Here is a tiny trained network, its code and every weight. The questions are about switching its units off for an input and a class, where a switched-off unit gives its printed mean instead of its output.

import numpy as np


def w(rows, s, z=0):
    codes = np.array(rows[::2]) - 128.0
    scale = np.full(codes.shape[1], s)
    scale[-1] = z or s
    return codes * scale


def f(y):
    return np.maximum(y, 0)


def log_softmax(a):
    a = a - a.max(-1, keepdims=True)
    return a - np.log(np.exp(a).sum(-1, keepdims=True))


def net(x, mask):
    res = np.array(x, float).reshape(1, 3) / 4 @ E
    y = f(res @ A[0][:, :-1].T + A[0][:, -1])
    res = res + np.where(mask, y, B[0][:, -1]) @ B[0][:, :-1]
    return log_softmax(res[-1] @ U[:, :-1].T + U[:, -1])


A, B = {}, {}
E = w([
[149,123,84,212,133,187],'x0',
[251,174,169,110,154,113],'x1',
[118,160,69,160,165,27],'x2',
],0.021)
A[0] = w([
[160,180,97,149,204,73,71],'n0',
[179,155,200,71,150,104,122],'n1',
[47,77,124,123,28,181,218],'n2',
[67,176,207,34,96,59,245],'n3',
[37,138,24,159,165,74,145],'n4',
[184,140,123,131,146,205,138],'n5',
[169,162,196,2,55,148,193],'n6',
[195,148,83,138,200,59,73],'n7',
],0.014,0.011)
B[0] = w([
[98,125,137,168,52,107,199],'n0',
[166,88,96,118,120,172,199],'n1',
[88,125,141,205,45,53,254],'n2',
[107,55,89,81,173,2,249],'n3',
[153,148,13,77,202,160,242],'n4',
[158,199,194,147,153,176,192],'n5',
[184,29,90,138,131,169,232],'n6',
[120,135,151,152,43,78,209],'n7',
],0.015,0.027)
U = w([
[95,70,139,143,84,54,131],'0',
[154,79,18,130,177,204,254],'1',
[86,181,118,222,63,149,211],'2',
[169,149,249,131,170,235,9],'3',
[75,146,74,52,243,95,8],'4',
],0.014,0.0039)

Each question gives the input, the list of numbers given to net, and the class t.
The units are the neurons (one row each of A and B). Each row of codes is followed by its name. A weight is (code - 128) times the scale printed after its matrix; where a second scale follows, it is the last column's (A, B and U).
mask holds one flag per neuron, in row order. A switched-off neuron (its flag False) gives its mean, the last column of its row in B, instead of its output. The means were averaged over made-up inputs and are rounded, as every weight is.
A unit's drop is (log p(t) with every unit on - log p(t) with that unit switched off) / (log p(t) with every unit on - log p(t) with every unit switched off).
The circuit of an input: a set's keep is (log p(t) with only the set's units on - log p(t) with every unit switched off) / (log p(t) with every unit on - log p(t) with every unit switched off). Starting from all 8 units, units are removed one at a time, each time the one whose removal leaves the highest keep (on an exact tie, the one counted first), for as long as the keep stays at least 0.8.
circuit, biggest first: the units of the circuit, biggest drop first
most important unit: the unit with the biggest drop
top k neurons: the k neurons with the biggest drops, biggest first
drop when u is switched off: that unit's drop, to one decimal
input [-8,8,-2], class 1: most important unit	n6
input [0,-8,4], class 4: circuit, biggest first	(n4 n6)
input [2,1,4], class 2: top 2 neurons	(n3 n6)
input [1,4,-7], class 3: top 3 neurons	(n5 n4 n3)
input [-7,1,-5], class 1: top 3 neurons	(n6 n1 n7)
input [1,0,1], class 1: top 2 neurons	(n2 n3)
input [1,5,-1], class 3: top 2 neurons	(n4 n3)
input [-4,-7,1], class 4: top 2 neurons	(n4 n7)
input [7,-6,0], class 2: top 3 neurons	(n2 n6 n3)
input [8,1,6], class 2: top 3 neurons	(n7 n0 n6)
input [0,1,-5], class 1: top 3 neurons	(n6 n7 n0)
input [0,5,-6], class 1: top 2 neurons	(n6 n1)
input [8,2,0], class 3: top 2 neurons	(n2 n5)
input [-4,0,5], class 4: top 2 neurons	(n2 n4)
input [2,-5,-5], class 2: top neuron	(n3)
input [3,-7,-4], class 2: top 2 neurons	(n3 n2)
input [6,-5,5], class 1: top 2 neurons	(n4 n3)
input [-1,2,-8], class 1: drop when n6 is switched off	2.1
input [-1,-4,4], class 4: drop when n6 is switched off	0.2
input [-1,5,-4], class 1: drop when n2 is switched off	0.0
input [-5,-4,8], class 4: circuit, biggest first	(n4)
input [4,7,-8], class 3: drop when n5 is switched off	0.9
